Here is a tiny trained network, its code and every weight. The questions are about switching its units off for an input and a class, where a switched-off unit gives its printed mean instead of its output.

import numpy as np


def w(rows, s, z=0):
    codes = np.array(rows[::2]) - 128.0
    scale = np.full(codes.shape[1], s)
    scale[-1] = z or s
    return codes * scale


def norm(h):
    return h / np.sqrt((h * h).mean(-1, keepdims=True) + 1e-5)


def f(y):
    return y / 2 * (1 + np.tanh(0.7978845608 * (y + 0.044715 * y**3)))


def log_softmax(a):
    a = a - a.max(-1, keepdims=True)
    return a - np.log(np.exp(a).sum(-1, keepdims=True))


def net(x, mask):
    res = np.array(x, float).reshape(1, 5) / 4 @ E
    u = 0
    for l in range(3):
        y = f(norm(res) @ A[l][:, :-1].T + A[l][:, -1])
        res = res + np.where(mask[u : u + 12], y, B[l][:, -1]) @ B[l][:, :-1]
        u += 12
    return log_softmax(norm(res)[-1] @ U[:, :-1].T + U[:, -1])


A, B = {}, {}
E = w([
[134,156,94,147,254],'x0',
[124,235,200,99,215],'x1',
[80,217,19,73,97],'x2',
[129,84,195,66,236],'x3',
[253,73,73,143,117],'x4',
],0.0085)
A[0] = w([
[79,170,164,84,177,148],'L0N1',
[115,109,117,216,106,1],'L0N2',
[140,198,117,183,167,102],'L0N3',
[64,61,92,105,96,184],'L0N4',
[107,173,123,131,72,125],'L0N5',
[143,114,50,94,127,49],'L0N6',
[85,134,116,116,166,112],'L0N7',
[111,89,184,163,93,70],'L0N8',
[126,149,4,128,157,117],'L0N9',
[151,182,149,146,90,93],'L0N10',
[206,118,103,69,124,105],'L0N11',
[88,155,154,16,189,148],'L0N12',
],0.016,0.0084)
B[0] = w([
[82,190,193,139,154,239],'L0N1',
[45,210,112,41,231,132],'L0N2',
[72,83,117,144,118,177],'L0N3',
[51,76,61,7,129,201],'L0N4',
[162,87,119,223,81,182],'L0N5',
[153,62,67,104,115,146],'L0N6',
[96,113,229,102,121,158],'L0N7',
[20,103,141,113,150,153],'L0N8',
[11,51,68,153,130,204],'L0N9',
[113,152,155,235,162,147],'L0N10',
[204,184,30,254,67,158],'L0N11',
[127,193,147,51,246,255],'L0N12',
],0.0098,0.0096)
A[1] = w([
[106,45,218,95,164,89],'L1N1',
[107,42,139,89,20,2],'L1N2',
[147,84,137,162,126,80],'L1N3',
[116,71,149,170,108,55],'L1N4',
[207,124,106,73,106,212],'L1N5',
[179,52,154,98,179,171],'L1N6',
[114,68,76,136,108,32],'L1N7',
[180,154,129,192,93,59],'L1N8',
[254,173,127,160,96,121],'L1N9',
[211,91,103,58,148,191],'L1N10',
[96,139,150,104,182,110],'L1N11',
[146,201,76,37,118,67],'L1N12',
],0.012,0.0041)
B[1] = w([
[161,86,78,97,117,229],'L1N1',
[79,101,23,124,89,215],'L1N2',
[111,127,108,181,177,129],'L1N3',
[102,106,83,183,165,146],'L1N4',
[171,204,117,214,9,153],'L1N5',
[186,111,77,152,45,181],'L1N6',
[45,96,139,147,118,203],'L1N7',
[193,192,137,125,180,150],'L1N8',
[187,186,215,254,118,165],'L1N9',
[83,89,170,220,83,171],'L1N10',
[154,78,160,83,159,254],'L1N11',
[144,153,49,149,184,151],'L1N12',
],0.0088,0.0049)
A[2] = w([
[155,72,141,120,192,80],'L2N1',
[118,84,100,142,54,91],'L2N2',
[156,105,76,136,86,136],'L2N3',
[190,50,95,122,182,166],'L2N4',
[78,226,151,25,93,253],'L2N5',
[115,103,119,149,170,72],'L2N6',
[78,164,94,111,179,26],'L2N7',
[156,153,32,139,167,54],'L2N8',
[77,201,176,8,94,46],'L2N9',
[156,134,144,134,214,53],'L2N10',
[90,151,145,141,143,165],'L2N11',
[164,64,190,139,80,97],'L2N12',
],0.014,0.0038)
B[2] = w([
[174,115,175,48,43,153],'L2N1',
[102,156,86,102,97,200],'L2N2',
[76,181,122,111,120,179],'L2N3',
[134,133,118,133,3,159],'L2N4',
[173,127,54,172,206,254],'L2N5',
[134,74,148,136,111,139],'L2N6',
[131,73,187,161,145,182],'L2N7',
[95,105,102,170,80,143],'L2N8',
[155,50,67,124,204,223],'L2N9',
[184,67,92,94,98,185],'L2N10',
[114,85,153,143,158,178],'L2N11',
[63,208,170,124,153,135],'L2N12',
],0.011,0.0087)
U = w([
[144,158,149,123,135,4],'0',
[85,145,179,139,157,72],'1',
[209,190,144,207,76,136],'2',
[68,95,46,135,52,176],'3',
[130,99,140,44,253,180],'4',
[213,119,196,55,90,104],'5',
],0.022,0.012)

Each question gives the input, the list of numbers given to net, and the class t.
The units are the neurons (one row each of A and B). Each row of codes is followed by its name. A weight is (code - 128) times the scale printed after its matrix; where a second scale follows, it is the last column's (A, B and U).
mask holds one flag per neuron, layer by layer. A switched-off neuron (its flag False) gives its mean, the last column of its row in B, instead of its output. The means were averaged over made-up inputs and are rounded, as every weight is.
A unit's drop is (log p(t) with every unit on - log p(t) with that unit switched off) / (log p(t) with every unit on - log p(t) with every unit switched off).
The circuit of an input: a set's keep is (log p(t) with only the set's units on - log p(t) with every unit switched off) / (log p(t) with every unit on - log p(t) with every unit switched off). Starting from the 12 units with the biggest drops (on a tie, the unit counted first), units are removed one at a time, each time the one whose removal leaves the highest keep (on an exact tie, the one counted first), for as long as the keep stays at least 0.8.
circuit, biggest first: the units of the circuit, biggest drop first
k most important neurons: the k neurons with the biggest drops, biggest first
top k neurons in layer l: the k neurons of layer l with the biggest drops, biggest first
drop when u is switched off: that unit's drop, to one decimal
input [-8,0,-6,8,7], class 3: circuit, biggest first -> (L0N12)
input [-5,5,-5,-8,-5], class 2: circuit, biggest first -> (L0N4 L0N9)
input [6,6,-8,-7,1], class 2: 2 most important neurons -> (L0N12 L0N4)
input [-3,6,7,-7,-5], class 4: circuit, biggest first -> (L0N11 L2N9)
input [2,-1,-8,-6,-7], class 4: top 2 neurons in layer 0 -> (L0N2 L0N9)
input [7,6,-3,-4,7], class 3: 2 most important neurons -> (L0N3 L0N9)
input [2,1,-5,6,-1], class 5: top 2 neurons in layer 2 -> (L2N1 L2N4)
input [6,0,-2,6,1], class 5: top 3 neurons in layer 2 -> (L2N1 L2N4 L2N10)
input [3,2,-7,2,2], class 5: top 2 neurons in layer 2 -> (L2N1 L2N5)
input [-6,-6,4,6,-5], class 4: top 2 neurons in layer 2 -> (L2N9 L2N5)
input [-4,1,4,5,8], class 2: 2 most important neurons -> (L0N11 L1N9)
input [7,-3,-2,1,5], class 3: drop when L0N9 is switched off -> 0.6
input [2,-2,-6,6,1], class 5: drop when L0N5 is switched off -> 0.1
input [5,-5,-6,7,6], class 2: most important neuron -> (L0N9)
input [8,1,-3,-5,6], class 3: drop when L0N9 is switched off -> 0.4
input [3,-5,-4,6,-1], class 5: drop when L0N2 is switched off -> -0.1
